Below are the code and all the weights of a small trained network. Each question names an input and a target symbol and asks about switching units off, where a switched-off unit gives its printed mean instead of its output.

import numpy as np


def w(rows, s, z=0):
    codes = np.array(rows[::2]) - 128.0
    scale = np.full(codes.shape[1], s)
    scale[-1] = z or s
    return codes * scale


def norm(h):
    return h / np.sqrt((h * h).mean(-1, keepdims=True) + 1e-5)


def f(y):
    return np.maximum(y, 0)


def softmax(a):
    e = np.exp(a - a.max(-1, keepdims=True))
    return e / e.sum(-1, keepdims=True)


def log_softmax(a):
    a = a - a.max(-1, keepdims=True)
    return a - np.log(np.exp(a).sum(-1, keepdims=True))


def net(x, mask):
    ids = ['γζηλμπστψω'.index(c) for c in x.split()]
    T = len(ids)
    res = E[ids] + P[:T]
    u = 0
    for l in range(2):
        r = norm(res)
        for j in range(3):
            rows = slice(2 * j, 2 * j + 2)
            q, k, v = (r @ M[l][rows].T for M in (Q, K, V))
            z = softmax(np.where(np.tri(T) > 0, q @ k.T / 2**0.5, -1e9)) @ v
            o = O[l][rows]
            res = res + np.where(mask[u + j], z, o[:, -1]) @ o[:, :-1]
        u += 3
        y = f(norm(res) @ A[l][:, :-1].T + A[l][:, -1])
        res = res + np.where(mask[u : u + 4], y, B[l][:, -1]) @ B[l][:, :-1]
        u += 4
    return log_softmax(norm(res)[-1] @ U[:, :-1].T + U[:, -1])


Q, K, V, O, A, B = {}, {}, {}, {}, {}, {}
E = w([
[143,144,96,138],'γ',
[194,12,60,151],'ζ',
[135,116,125,150],'η',
[165,120,79,36],'λ',
[101,253,106,77],'μ',
[131,153,140,147],'π',
[113,74,81,68],'σ',
[122,151,141,168],'τ',
[97,74,110,106],'ψ',
[135,151,122,127],'ω',
],0.019)
P = w([
[135,96,194,91],'0',
[248,137,9,138],'1',
[254,112,112,107],'2',
[243,118,110,105],'3',
[236,127,128,100],'4',
[228,114,150,116],'5',
[177,99,164,155],'6',
[182,77,124,191],'7',
[169,60,95,246],'8',
],0.007)
Q[0] = w([
[251,140,178,207],'L0H0',
[183,47,148,83],'L0H0',
[59,53,115,104],'L0H1',
[172,133,149,86],'L0H1',
[114,64,151,151],'L0H2',
[142,62,125,74],'L0H2',
],0.013)
K[0] = w([
[24,135,29,29],'L0H0',
[147,169,170,9],'L0H0',
[93,10,136,182],'L0H1',
[166,107,107,59],'L0H1',
[150,110,145,182],'L0H2',
[209,117,95,129],'L0H2',
],0.011)
V[0] = w([
[114,111,62,148],'L0H0',
[197,131,107,200],'L0H0',
[122,144,93,204],'L0H1',
[250,202,116,99],'L0H1',
[210,117,160,94],'L0H2',
[222,144,63,183],'L0H2',
],0.011)
O[0] = w([
[79,157,188,212,142],'L0H0',
[110,88,165,95,147],'L0H0',
[86,81,157,71,128],'L0H1',
[21,65,158,250,251],'L0H1',
[142,56,41,178,182],'L0H2',
[11,98,2,81,219],'L0H2',
],0.006,0.014)
A[0] = w([
[47,253,178,196,157],'L0N0',
[107,181,253,10,6],'L0N1',
[109,74,52,141,132],'L0N2',
[250,156,98,118,211],'L0N3',
],0.0078,0.0018)
B[0] = w([
[197,2,22,8,170],'L0N0',
[192,39,183,159,132],'L0N1',
[184,61,247,101,255],'L0N2',
[21,211,147,109,145],'L0N3',
],0.0072,0.0079)
Q[1] = w([
[142,97,135,114],'L1H0',
[133,134,89,69],'L1H0',
[167,153,111,4],'L1H1',
[163,166,146,143],'L1H1',
[187,51,176,179],'L1H2',
[119,108,65,67],'L1H2',
],0.023)
K[1] = w([
[135,85,165,153],'L1H0',
[119,15,69,115],'L1H0',
[7,83,14,159],'L1H1',
[121,118,186,17],'L1H1',
[253,108,218,147],'L1H2',
[103,8,39,45],'L1H2',
],0.015)
V[1] = w([
[50,147,177,66],'L1H0',
[232,202,188,57],'L1H0',
[31,194,121,219],'L1H1',
[74,208,48,99],'L1H1',
[58,61,233,201],'L1H2',
[251,163,136,159],'L1H2',
],0.013)
O[1] = w([
[80,168,176,90,131],'L1H0',
[27,86,69,128,2],'L1H0',
[60,152,35,145,75],'L1H1',
[192,122,4,48,62],'L1H1',
[175,227,40,105,191],'L1H2',
[125,45,43,203,52],'L1H2',
],0.011,0.0089)
A[1] = w([
[126,79,93,147,82],'L1N0',
[110,87,142,1,76],'L1N1',
[89,87,131,146,117],'L1N2',
[159,109,167,133,249],'L1N3',
],0.027,0.0013)
B[1] = w([
[152,132,107,63,177],'L1N0',
[72,69,206,4,229],'L1N1',
[149,189,153,142,194],'L1N2',
[82,140,53,94,247],'L1N3',
],0.019,0.011)
U = w([
[96,105,74,72,169],'γ',
[204,62,43,127,122],'ζ',
[214,53,184,188,129],'η',
[171,249,132,109,135],'λ',
[34,171,166,241,168],'μ',
[70,107,197,55,146],'π',
[160,115,66,206,184],'σ',
[37,68,98,195,100],'τ',
[148,135,205,159,6],'ψ',
[28,169,16,137,158],'ω',
],0.011,0.0023)

Each question gives the input, a string of symbols that net reads in full, and the target symbol t.
The units are the heads (2 rows each of Q, K, V and O) and the neurons (one row each of A and B). Each row of codes is followed by its name. A weight is (code - 128) times the scale printed after its matrix; where a second scale follows, it is the last column's (O, A, B and U).
mask holds one flag per unit, layer by layer, with each layer's heads first. A switched-off unit (its flag False) gives its mean, the last column of its rows in O or B, instead of its output. The means were averaged over made-up inputs and are rounded, as every weight is.
A unit's drop is (log p(t) with every unit on - log p(t) with that unit switched off) / (log p(t) with every unit on - log p(t) with every unit switched off).
The circuit of an input: a set's keep is (log p(t) with only the set's units on - log p(t) with every unit switched off) / (log p(t) with every unit on - log p(t) with every unit switched off). Starting from the 12 units with the biggest drops (on a tie, the unit counted first), units are removed one at a time, each time the one whose removal leaves the highest keep (on an exact tie, the one counted first), for as long as the keep stays at least 0.8.
circuit, biggest first: the units of the circuit, biggest drop first
most important unit: the unit with the biggest drop
k most important neurons: the k neurons with the biggest drops, biggest first
top k neurons in layer l: the k neurons of layer l with the biggest drops, biggest first
which heads matter: for each layer, one digit per head in row order, 1 if its drop is at least 0.15 and else 0, layers parted by /
input ψ γ γ η, target τ: top 2 neurons in layer 0 -> L0N1, L0N0
input γ γ γ γ γ ψ γ π ζ, target ζ: circuit, biggest first -> L1N1
input σ τ σ η ψ γ ζ λ τ, target γ: which heads matter -> 111 / 111
input τ λ π, target μ: circuit, biggest first -> L1H1, L0H2, L1N1
input τ γ π τ π τ, target μ: circuit, biggest first -> L1H1, L1N1
input τ τ λ π π γ λ ψ λ, target ω: circuit, biggest first -> L1H1, L1N1, L0N0
input γ λ γ γ π, target λ: which heads matter -> 000 / 101
input π μ γ τ μ σ μ γ, target ω: which heads matter -> 111 / 110
input μ τ τ, target ζ: which heads matter -> 001 / 000
input τ η η γ η τ τ γ γ, target μ: which heads matter -> 111 / 010
input λ ψ γ τ γ τ τ, target η: 2 most important neurons -> L0N0, L0N2
input λ τ π γ γ, target η: which heads matter -> 011 / 110
input ω η γ γ π γ ω γ ω, target σ: which heads matter -> 011 / 101
input γ γ π η τ, target λ: circuit, biggest first -> L1N1
input τ λ η, target μ: 3 most important neurons -> L0N1, L1N1, L1N2
input γ γ τ γ ω, target λ: which heads matter -> 000 / 101
input ψ σ λ π γ γ, target τ: circuit, biggest first -> L0H2, L0H1, L1H2
input π γ ψ η, target ω: 3 most important neurons -> L0N3, L0N2, L0N0
input σ γ γ γ π γ γ γ η, target γ: 2 most important neurons -> L0N3, L0N2
input π γ γ γ ω, target ω: 2 most important neurons -> L0N3, L0N2
input γ γ ζ, target ζ: most important unit -> L1N1
input λ σ λ π, target η: top 2 neurons in layer 0 -> L0N2, L0N0
input σ γ γ γ τ σ γ λ π, target γ: 2 most important neurons -> L0N3, L0N2
input γ γ τ σ γ, target λ: which heads matter -> 000 / 001
input π γ γ η, target ω: which heads matter -> 111 / 010
input τ γ γ γ γ γ, target μ: circuit, biggest first -> L1H1, L0H2, L1N1
